[[ 18.7 -33.0  27.1 -11.0  -6.5   0.4   0.7  -5.1]
 [ -4.4 -25.9  -0.7   2.7 -26.1  26.8 -38.8  25.3]
 [ 20.5 -30.8  34.7 -22.7   5.0 -10.7  11.0  -6.9]
 [-26.6  27.5 -26.5  43.2 -41.7  29.6 -11.2   7.3]]
=>
[[-26.6  27.5 -26.5  43.2 -41.7  29.6 -11.2   7.3]
 [ -4.4 -25.9  -0.7   2.7 -26.1  26.8 -38.8  25.3]
 [ 18.7 -33.0  27.1 -11.0  -6.5   0.4   0.7  -5.1]
 [ 20.5 -30.8  34.7 -22.7   5.0 -10.7  11.0  -6.9]]

[[-25.0 -36.2  -2.3 -31.3   5.1]
 [ 52.0  37.5   7.1  26.0  -3.2]
 [  1.9  21.1  20.4  29.8   3.5]
 [-25.1 -25.8  28.7 -12.1  18.6]
 [-13.5  -8.7  41.5   8.7  53.2]
 [ 30.0  34.4  22.0  29.4  10.7]
 [ 25.3  21.1 -15.4  -6.1 -10.6]]
=>
[[-25.1 -25.8  28.7 -12.1  18.6]
 [-25.0 -36.2  -2.3 -31.3   5.1]
 [-13.5  -8.7  41.5   8.7  53.2]
 [  1.9  21.1  20.4  29.8   3.5]
 [ 25.3  21.1 -15.4  -6.1 -10.6]
 [ 30.0  34.4  22.0  29.4  10.7]
 [ 52.0  37.5   7.1  26.0  -3.2]]

[[-11.9 -13.4  -2.7   2.1   1.3   4.4  -0.4   8.9  -0.7 -15.9]
 [ 46.2  11.8 -16.4   6.1 -29.0 -23.0 -30.2   6.2 -18.3 -17.8]
 [  1.2  -0.2  -0.2  -0.4   0.4   0.3  -0.1  -1.7   0.9 -15.6]
 [ -3.9   6.4   0.2  -8.0  -4.3   9.1  16.5  -2.1   0.7 -15.5]
 [ -2.5  -2.3  -0.3   0.2   0.2   0.8  -0.2   1.9  -0.1 -15.6]
 [ 15.2 -23.4  -3.4  -8.4  -3.0  11.7   9.9  -5.3   4.4 -16.0]
 [  3.6   1.1  -1.2   0.2  -2.1  -1.6  -2.4   0.7  -1.3 -15.7]
 [-49.3 -53.7 -11.0   7.5   5.6  17.4  -1.2  36.1  -1.8 -17.0]]
=>
[[-49.3 -53.7 -11.0   7.5   5.6  17.4  -1.2  36.1  -1.8 -17.0]
 [-11.9 -13.4  -2.7   2.1   1.3   4.4  -0.4   8.9  -0.7 -15.9]
 [ -3.9   6.4   0.2  -8.0  -4.3   9.1  16.5  -2.1   0.7 -15.5]
 [ -2.5  -2.3  -0.3   0.2   0.2   0.8  -0.2   1.9  -0.1 -15.6]
 [  1.2  -0.2  -0.2  -0.4   0.4   0.3  -0.1  -1.7   0.9 -15.6]
 [  3.6   1.1  -1.2   0.2  -2.1  -1.6  -2.4   0.7  -1.3 -15.7]
 [ 15.2 -23.4  -3.4  -8.4  -3.0  11.7   9.9  -5.3   4.4 -16.0]
 [ 46.2  11.8 -16.4   6.1 -29.0 -23.0 -30.2   6.2 -18.3 -17.8]]

[[ -5.0  38.5 -17.2   3.9 -12.7  -0.6  10.8   7.6 -33.8   1.9 -20.7]
 [-22.2  -5.6 -22.6  49.1  -8.6 -35.4  12.3   4.6 -42.8  -8.1  30.2]
 [ -1.7  30.6  18.1 -36.1 -17.1  25.6 -14.7 -17.6 -30.0  20.4 -20.4]]
=>
[[-22.2  -5.6 -22.6  49.1  -8.6 -35.4  12.3   4.6 -42.8  -8.1  30.2]
 [ -5.0  38.5 -17.2   3.9 -12.7  -0.6  10.8   7.6 -33.8   1.9 -20.7]
 [ -1.7  30.6  18.1 -36.1 -17.1  25.6 -14.7 -17.6 -30.0  20.4 -20.4]]

[[-15.5  19.6 -15.3 -18.1]
 [ 23.2   4.1  -5.1   1.2]
 [-35.5 -40.5  -1.2  45.2]
 [ 15.2  -2.3   2.8   1.0]
 [ 11.9 -14.1   3.3   8.8]
 [-14.0 -29.8   9.7   4.8]]
=>
[[-35.5 -40.5  -1.2  45.2]
 [-15.5  19.6 -15.3 -18.1]
 [-14.0 -29.8   9.7   4.8]
 [ 11.9 -14.1   3.3   8.8]
 [ 15.2  -2.3   2.8   1.0]
 [ 23.2   4.1  -5.1   1.2]]

[[-25.3  45.3  32.3 -33.2 -10.5  40.5 -31.8]
 [-13.4  10.1 -18.7 -57.6 -41.1  18.6 -52.9]
 [ 14.6  -6.4  21.2  39.6  41.3 -12.3  40.5]
 [ 20.1  11.2  24.2  23.8  28.1   3.2  21.8]
 [ 10.0 -29.9 -42.6   4.7 -26.1 -35.8   7.4]
 [ 18.6 -37.6 -48.3  12.4 -22.9 -51.7  17.6]
 [ 22.0 -40.5 -42.5  16.3 -10.3 -56.4  18.9]
 [-28.0  34.6  16.4 -35.8 -18.4  34.5 -36.5]
 [-16.9  46.2  46.1 -13.1  19.4  58.7 -17.6]
 [ 30.7 -29.8 -21.3  34.2  15.5 -36.6  34.0]
 [ 17.9  -7.4  23.1  37.4  41.2 -14.6  41.0]]
=>
[[-28.0  34.6  16.4 -35.8 -18.4  34.5 -36.5]
 [-25.3  45.3  32.3 -33.2 -10.5  40.5 -31.8]
 [-16.9  46.2  46.1 -13.1  19.4  58.7 -17.6]
 [-13.4  10.1 -18.7 -57.6 -41.1  18.6 -52.9]
 [ 10.0 -29.9 -42.6   4.7 -26.1 -35.8   7.4]
 [ 14.6  -6.4  21.2  39.6  41.3 -12.3  40.5]
 [ 17.9  -7.4  23.1  37.4  41.2 -14.6  41.0]
 [ 18.6 -37.6 -48.3  12.4 -22.9 -51.7  17.6]
 [ 20.1  11.2  24.2  23.8  28.1   3.2  21.8]
 [ 22.0 -40.5 -42.5  16.3 -10.3 -56.4  18.9]
 [ 30.7 -29.8 -21.3  34.2  15.5 -36.6  34.0]]
